Each row is followed by its group and then its class within the group.
[ 10   9 -12   9  -3  -7  -4   2  -4   4  12   5   6   1   1  -4  -5   6
  10  -2 -13   8 -11  -5  -3  -5 -26  -1   1   4 -14  -9   4  11   8  -6
   9   5   3  -7  12  10  10  18  -2   2   4  13 -17   0  -6 -28   5   2
 -14  20   9   5   2   2  -5 -11  -8   4   5   2   6   2   7   4   1   9
 -14   2   1]  Z897 Z452
[ -9   0   2  12   0   7  12   7  -3  -8  -6  -7 -16  -1 -10  -8  -7  10
 -14   0  -5   8 -14  11   3  -4   6   8 -10  -1  18   2  24  -4  -2  -9
   1  -2   7  -7  -6  -2 -22 -17  -1  -5   4  -6   5   2  12   8  -1   1
  32  -5  14  13  -7 -10  13  16  -5  20   3  -5 -12  -1   2  -2   5   4
   2   0  -1]  Z849 Z737
[ -4   4   2  18   1  12  -2   2   2  -7 -11   3  -9   2 -10 -13 -10  10
  -8   0  -7  19   6   7  -2   4   6   3  -5  -3  -2  10  20   3   1  -7
   1   0  13  -4   9  -1 -12   1  -4   6  23   0   4   1   4   7  -4  -8
  18  -4  19  15   5   7   0   7  -6   9   4   0  -5  -1   7   2   5   7
   0   4  -2]  Z849 Z764
[ -8   4  16  19   3   9   8   0  -1  -9 -13   5  -8  -8  -1  -7  -4   7
 -17  -1   9  12  12  11   2  11  19   3  -7   0   3   8  17  -5  -9  -9
   3  -2  -1  -6   3  -7 -10  -6  -2   4  14  -9   6  -2   6  20  -4   1
  18 -11  15  10  -5  -4  18   9   0   5   1   4   1   3  -4 -12   3   3
  -6   2   2]  Z849 Z737
[ 12   9 -11   8   0  -4   6  13  -7   0  -1   3  -2  14  -7  -6  -5   3
   3  -3 -21  11 -10  -8   1 -10 -30  -8   1   6  -8 -11  16   5  11 -14
   0   3   3  -7   9   9  10  21   4 -11   6  15  -5  10  -7 -33   7  -2
   9   4  12  11   0  -6  -2  -1  -9   5   3  -7  11  -2   5   5   3  20
  -2   4  18]  Z897 Z452
[ 13   8  -9  12   2   4   4  10  -8   4   9   5   1   4  10  -3  -8   1
   7   8 -20   9 -15  -2  -1 -11 -28   1  -3   5 -25  -3   7   6  12 -10
   8  -3  -2 -12  11   5  14  12  -1  -3   9  18  -8   3   2 -39   2   6
 -17   6  16   7  -4  -2  -4  -7  -6  -5   5  -6  11   1  14   5   4  17
 -18  -2   9]  Z897 Z452
[  2   2   0  12   3   3   8  -1  -2   1 -16   0 -11   3 -10   0  -6   4
  -5  -2  -2  11   1  11  -2   3  -1   7   5   4   5  -5  22  -3   3  -7
  -2   3 -19   7  -4  -3  -9  -3   4   3   7   2  -1   5   1  -4  -1  -2
  19  -9  13  16   1  -3   9   7  -8  13   3 -12   2   1   1  -6   5   5
  -4  -2   2]  Z849 Z764
[  1   8  -2   3   2   0  -4   1  -6   0   9   7   6  -3   3  -5  16   1
   0  -3   2  12  14  -1  -1   2  -9   0   3  -5 -14  -2  -1  20   3   0
   9   2   5  -7  13   7   0  14  -8  11  18   7 -13  -3  -4 -12   7  -1
 -10   6  25   5  -2   0  -3  -9  -9  -6   6   6   6   6   8   1   6  13
   1   1  -5]  Z897 Z258
[ 19  14  -3   4   6  10  -4   1  -5   2  16   6  -7   6  17   4 -14  -3
   2  -3 -56  21   4  10  -1   0 -32   1  -2   4 -18  -9  -1   4   8 -13
   0   7   0  -7  16   1   6  22  -3 -10  12   6   1   1  -5 -23 -10   2
 -14   3   9   3   5   0  -8 -16   8   8   6  10  13  -5   3   0   8  15
 -12   2   1]  Z897 Z258
[  1  -7  -2  12   3  -7  27  -7   6  -1  -3   0  -5  -1  -6 -10  -8  -3
  -4   1  -8  -4 -23  11  -7 -21  -5  14  -7  -1  -1   3  17  -1  -6   6
  -6  -8  -1   7  -8   9   2 -16   8   0   0  -4  -6   8  -4 -22  -3   0
   9 -14   6  10   0   1  15   0  -4   2   3 -11  11   4   1   3  10   8
   7  -2 -10]  Z728 Z167
[ 11   7   7  16  -3   1   4 -11   4  -4  -7   0 -24  -1 -12   4  -4  -2
  -5  -1   1  -6   8  20  -8   0   0  -7  -1   1 -15   0  17   3   1   1
  -5   5  14   6   1   6  -6  -5  -4  -1  12  -8  -4   1  -8 -16  -6  -6
   6 -12  16  13  -4  -3  -1   0 -13  12   7  -2   3   5   0   5   6  14
   3   5  -7]  Z728 Z811
[  6   7  -2   4  -7   1  22   1  -9  -4   2   9 -12  -9 -13  -2  -6 -21
  -1 -11 -13   8  -2   7  -8  -4  -7   2  -9   1 -10 -13  18   0   5  -5
   1   5   0  -4   1   3  -6  -8   5  -4   5 -13 -16  11   3 -21 -11  -5
  16 -10  10  14   0  -3   2   0 -10  11   5 -10  12   5   0   6  -1  13
  -4   0   7]  Z728 Z991
[ -6   4   2  -3   5   7  11  14  -6  -5 -13  -5   2  -7   7   4   6  -3
 -12   5   2   3  11  -8   6   9   3  29  -6   3   2 -19  -6 -12  -1   6
   9  10 -10  -1 -10  -1  11   4   0 -14 -11  16  -3  13   1  -7  -4   1
   1  -4  -5  10  -2  -9   6   4  -5   2   1 -16   7  -5  -7  -3   2  -2
 -12   4   5]  Z254 Z954
[ -2 -10   5  11   1   3   9  -7  -2   2 -10   3 -11  -1  -8  -5  -6   6
   6   0  -6  12   0   4  -7  -9   0   5  -2   0  -1   1  17  -2  -1  -3
   0   3   4   4   8   0 -11  -1  -4   3  15 -10   3   4   2  -3  -9  -4
  15 -13  11  19   1  -3   9  10  -6   6   1  -6   1   2  -8   3  -2  12
   2   2   0]  Z849 Z764
[ 12   1   3   4  -3   6  13 -25   3   0  -2   1 -11   0 -10  -1  -7  -6
  -4  -5   2  -6  12  15  -6   4   7   4  -8   0  -2   0  14  -3  -1  -4
 -11   7   4   9  -9   1  -2 -12   5  -9  -3  -7  -6   3  -6  -1 -12  -4
   8 -10   5   8   2   2   3   1   3   4   1  -2  12  -3  -3   4   0   6
  -2   1   2]  Z728 Z811
[ 12  10   2   6   0  -7  -4   1  -2   5  10  -2   3  -3  11  14   4   3
  10  -2 -28  20  -1  -6   1  -1 -24   0  -3   1 -22  -4  -4   7   4  -4
  10   5  -6  -9  16   1  11  16   1   8  14  12   8   2  -1 -34  -3  -5
 -13   3   5  -2   3   0 -11 -11  -1  -4   2  -1   6   4   9  -1   4   8
  -4   1   8]  Z897 Z799
[ 18   2  -9   6   7  -6  -6  -8  -5  10  11   4   4   1  10   4  -1  -1
   9  -6  -9  17   2   0  -2  -2 -23   3  -3  -2 -11  -3  -2   9  24  -2
   3   2  -7  -3  12   2  17  12   5  -3  10  13  -4   1   0 -26   1  10
 -14   2   8  -2   3   3  -3   0   2 -10   3   2   8   0   9   1   5  11
 -13  -1   5]  Z897 Z799
[ -9  -8  -3  12  -2   5   9 -14   0  -6 -11  -1  -6  -1 -14 -11 -12   3
  -5   0 -11   6 -22   8  -5 -13   1  13  -3   6   8   2  22   2   6 -13
  -4  -1  -4  -3  -2  -4 -15 -10   1   6  21 -10   1  -4   5   4 -11  -3
  39 -10  18  13  -8  -8   5  10  -1  17   2 -12  -6  -2  -3   2   0  -2
  -2   0   3]  Z849 Z737
[ 21   3   1  17  -5  -3   0  -4   2   4  -6  -1  -2   0  -5  -1   2  -1
   2   5   3   0  20   4  -6   3   6 -10  -5  -6 -17  -9   5  -5   0   5
  -2  10  11   9   1   4   7   4  -1   3   2   9  -1   3  -3 -28  -4  -5
 -14 -13  22   8   7  -2   4 -10  -6  -2  10  -8   4   2  10   0   8   3
   0  -5   1]  Z728 Z167
[ 13   3  -4  13   5  -1   5  -6   1   2  -6   2  -4   2  -9  -1  -5 -10
   5  -2  -7   9   9  10  -7   4 -10  12  -4   2  -9  -1  14   6   7   0
   0   4   6   4   4   3  -3   1   1  -1   4  14  -9  15  -7 -22  -8  -3
   1  -9  14   6   4  -4   3 -14  -5  10   3 -13   8  -3  -1   6   8  12
  -3   1   1]  Z728 Z167
[  9   0  -1  -5   3  -3   3 -15   2   3  -5 -10  -7   2 -11  -6   5  -9
   5  -2  -3  -1  -2  22  -3  -3   3   1   3  -9  -4   0  15  -2   3   6
  -4   6   6   8  -1   5   2  -4   3   5   4   4  -5   7  -3 -16  -7  -5
  -3  -6   2   7   3   3   1  -8 -10   7   2  -4   8   2   4   6  14   5
  -1   1  -4]  Z728 Z167
[  7  -3   1  13   5  -1   5 -10   1  -9 -13  -1 -10   5  -6  -3  -3   3
   2  -1 -12   9  -9  11  -2  -9   0   7  -7   1   4   2  18  -3   0  -7
  -4   0   6   0  -2  -2 -11  -5   4   5   4  -1   5  13   5  -2  -6  -7
  20 -12   9  14  -1   2   8   6   5  12   0  -9   1   0   3   0   5   3
  -1   2  -1]  Z849 Z764
[  7   5  -2  11 -11   2   1  -3   2   3   6   2   0  -1   1  -2  -9  -4
   6  -5 -16  -4 -15   1  -5 -11 -19   1   9   2 -12   1   5  11  14  -3
  -1  -1   2  -1   9   5  -8   0  10   0  -1   0   3   0 -19 -22   1   3
  -4   0  16   0   1   2  -1  -8  -1   5  12  -4   1   4   3   4  -3  11
   0   1   3]  Z897 Z799
[ 17   8 -10   4  -5  -2   0   6  -1   8  23   5   2   3   7   2   2   5
   7   1 -16  10 -17  -4 -11 -10 -26  -9   1   5 -16   3  -1  13   6 -10
   3   3  -1 -15  17   6   6  19  -1   3   6   9  -4  -3  -2 -31   4  -1
  -8   8  10  -1   2   1  -3 -14   1  -3  12   1   4   2   0   1   1   9
  -2   3   8]  Z897 Z452
[  7   1   2  15  -6  -2   6  -9   2   0  -3  -1  -5  -2  -6  -3   0  -2
   4  -1  -7  10   4  14 -12 -11   5   7  -2 -13 -10  -3  19   1  -2   1
   1   1   3   8   3   5   3  -9   1   0  12  -4  -6   7  -4 -19  -7 -11
   4 -15   6  17  -1   3   5   2  -9  -1   3 -12  13 -10   1  10   5   9
  -1  -2   1]  Z728 Z167
[-11  -1   0   1   4   1  13   1  -5  -8  -4  -5   2  -8   3 -30  -3  -6
 -20   0  -6  -9 -11  -2   1   0   5   6  -1   9   5 -10   6   0   0  14
   8   5 -10  10 -13   2  16  -6  10  -9 -14   3  -6  11   9 -30   4   2
  -3 -12  -8   6  -6  -5  10   3  -8 -11  -1 -17  18   3  -6  -1  17  -4
  -7  -6  -1]  Z254 Z629
[  9   1   4  11   7 -11  -5  -9   3  -1  -8  -7  -6  -5  -1  -5   1   1
   5 -13  -7   5   9  12 -11   8   5  -8  -1  -6 -17 -11  20  -2  -1  10
  -3   6   9   5   1   3   1  -8   3   7  14   1   5   7  -7 -28   7  -4
  -5 -16   7  13   4   2   5  -4  -7   6   3  -5  11   5   7   8  10   8
   4   5   4]  Z728 Z811
[  6  -3  -4   1 -10  -4  14  17  -9   3  -5   3   1  -5  -4  -5   4  -1
  -4   1 -11   5  -6 -13   3 -10  -6  -7  -8   4   8 -13   8 -12   4   8
   6   5 -10   0  -6   1  14   5   3 -12 -15  18  -6  10   4 -17   9  -1
   9  -2  -3  14  -4  -3   8   6  -5  -1  -6 -19   5  -7   1  -1   4  -2
  -8  -1   5]  Z254 Z954
[ -3   8  -8   6  -3   3   6   0  -4  -3  16   2   0  -9  -3  -7  -7  -7
  -3  -2  -8   4  -9   1  -5  -1 -16   6  -1  -2  -8  -3   6  12   5  -1
   5  -1   4  -5  13   4  -2   1   0   4  15   3  -5  -2   0 -16   2   6
   1   7  15   2  -4  -6   5  -1  -7   5   5   7  12   3   2  -8  -1  11
  -3  -2  -4]  Z897 Z452
[ 23 -10 -28   7   0 -26  -9  18   4  29  -7  -5  12   8   5   8  10  12
  44  -3 -10   1  -4 -38   1 -23   0 -12  -5  -6  -3   3 -15 -21  -1  15
  -2  -3   4   1   8  16   1  -6  -6   6 -26  27  10   4   5  29  19  -2
   3  -7  -1   1   7   9   8   8  15  -4  -6 -17  -6   5  10   2  -4  -9
   4  10  11]  Z254 Z183
[-10   3  -5   0   3  -2  15   9 -12   0 -11  -4   1   2  -2 -11   0  -2
 -12   2  -6   5   2  -7   8   4   7   5  -6  -2   9  -9   2 -12  -3  14
   9   6  -9  -1  -5  -4  10   4  -3  -2   2  14  -5   9   5  -4  -1   3
   2  -4   1  10   0  -4   8   5  -8  -1  -6 -22   6  -3  -7   0  -2   1
  -9  -4   3]  Z254 Z183
[ -2  -4   4  -3  20   1  11   5  -7 -11  -8   4   1  -6   3   1   6 -15
  -5   0  -3   5   2   0   3   2  -1   7  -6   8   6  -6  -4  -4   4  10
  -4   5 -16   5 -11   1  15  -1   9 -10  -5   8 -12   6   4 -16  -3   1
  -4  -1  -7  -2   1   3   6   1   1  -8   5 -14   7  -1  -5  -1  -4  -1
  -9  -4   1]  Z254 Z183
[ -5   1   5   2   1  -2  20  -2  -1  -7 -15  -3  -2 -19   0   0   4  -4
  -8   0 -17   2  -6  -3   0   2   7   6  -6  -6   7 -12   2  -8   0   9
   9   6 -13   7 -12   1  10 -12   6 -16  -5   5 -10  13   7 -24   3   0
   5 -14  -4  13  -1  -6  11   8  -9  -3  -3 -24  11   4   2   2   4  -8
  -5  -2   8]  Z254 Z629
[ 18  -2 -11   5   1  -3  12  -4  -6   2   3   2  -6  -3 -10  -2  -2  -1
   3 -12  -6   3  -6  10  -3  -7 -12  -5  -7  -4  -5  -9  13  -9   4   1
  -8   7  -1   4  -1   2   3  -1   0  -7 -12   5 -10   7  -7 -25  -1  -1
   6  -5   5  12   6   3   5  -1  -2   9   4 -13   8  -1   7   7   8   6
  -2   5   7]  Z728 Z167
[ -4   0  -2   5  -1   5  15   9  -6  -6  -3   3   0  -2   6  -2   7  -6
  -8   1  -7   6   4  -9   3  -1   3   4 -15  -1   4  -6   0  -1  -1   8
   8   6  -9   1  -7   4  19   5   6  -5  -5  17 -15   7  10 -19   7   3
   3 -10   3  13  -1  -7  17   6  -5  -5   2 -12   9   6  -1  -6   7   1
  -7  -6   3]  Z254 Z183
[  4   6  -7  22  -3  -4  -2  13 -11   1  14   5  -6   5  -5  -6   1   6
   0  -3 -25  15 -13  -6   3  -6 -27  -3   2   1  -3  -8  14   5   5  -1
   8   2   6  -8  12   6  -5  15  -5  -6   6   8  -3   1  -2 -29   6   1
   1  14   6  14  -2  -5   5  -8  -9   9   3   6  12   4   8   1   3  17
   4   2   6]  Z897 Z452
[ -2   0  -7  18   7   2   2  -6   4  -2 -14  -6   1   2  -3  -8 -13   0
  -5   2  -3   8 -13   6   0   2  -5   1   5  12  17  -5  24   2   6  -8
  -5   0  11   4  -3  -4  -2   0   5   3   9  16   5   9  -2  -9  -8  -1
  13  -3  16  16  -2  -6 -11   5  -7  18  -5  -7 -10  -8   0   2  13  -2
  -3   0   1]  Z849 Z423
[  4   5  -1  14  -7  -5   4   3  -3  -1  -1   3  -2  -1   6  -3  -5   2
   3  -1 -21  12 -20  -9   0  -8 -24  -4  -2   0 -14 -11   8  11   6  -4
  10  -1  -1  -4  11   3   8  10   0   1   7  10  -5  10  -5 -37   2   0
  -7  -1   9   8   3  -1   1 -14  -9   4   3  -8   7   6   2   2  -1  10
   0  -7   6]  Z897 Z452

Each row is followed by its group and then its class within the group.
[  1 -11  -9  -2  -2   4  -3  10   0  -3  14   5   4   1   6  -7  -5   6
   1   3  -2   5  10   3  -2  -2 -12   2   2 -10   5   6  -4  -6  13  -1
   1  -5   1   6   8  10  -5   0   4   0   2   7   3   0   7  -3   0  -4
  -1   3   1   7  -4   0  -7   1  -1  -8 -16  -6   3  -2  -7   6  -4  -2
  -4 -11  -6]  (28) J
[  2   5  -4  -3   3   3   0  -3   2   5   4  -4  -2  -2  -2   2   3  10
  -2  -2   4 -19   2   2  -5  -4  17   2   0  -1  -3   3   9  16  -3   7
   1   6   2   3  -5  -5   0   0 -10  -5  -3   5   3   8  -3   0   0   1
   3  -7   2   2   3 -15   1   3   4   1  -1   0   1   3  -3  -2  17   1
  -4  -2  -3]  (33) Z
[ -9   2   5  -1   5  -9   4 -12  -1   7  -2  -3   0  -2  -1   5   3   7
   0  -3   3  -3 -10   3   3  -4  13  -5   4  -1  -3  -4   5  -1   0   1
   0   2  -3  -9  -3  -8   2  -2   1  -4   2  -4   3   7  -2   2   4  -1
  -2   9  -6  -6   9  -8   7   0   1  -2   4   5   1  -5   4  -1   5   6
   3   6   2]  (33) Z
[ -5  -3  -8  -1   4  -4   2   9   7  -6   4   3   4   4   5  -7   1  -3
  -2  -2   2   9  10   2  -3  -1 -16  -2  -5 -13  10   3 -12 -11  14  -4
   4  -6   4   1  -2   2  -1  -8   4  -2   3  -3   2 -10   5  -1   2  -4
  -1   5  -6   4  -7  14  -6   1   3  -1  -8  -1  -5  -2   1   4 -12  -4
  -2  -7   1]  (28) J
[  2   8  -5   0   4  -4   2  -4   2   3   2  -7   2   2  -1  -2   3  12
   0  -3   5  -7   0  11   0  -6  17  -4   6 -10  -5  -3   4  11   8   4
  -3   5   7   1  -4 -11   0  -2  -3  -5  -1   4   4   5   1  -1   9  -5
  -8  -2  -1   0   6 -15   2   9   5   0  -7   2  -2   0   8   0  20   2
  -5   3  -1]  (33) Z
[  0  -4  -6   0  -1   5  -1  11   3  -7   9   4   5  -3   4 -10  -5   0
   0  -3  -2   3  13   3   0   2 -16  -2   0  -8   5   8  -9  -7  10  -2
   5  -3   7   4   3   4   3  -4   5  -6   1   6  -2  -5   6  -4  -1  -4
  -5   6  -1   5  -6  14  -8   6  -5   0  -8  -2  -3  -3  -1   0  -2  -6
  -5  -5  -2]  (28) J
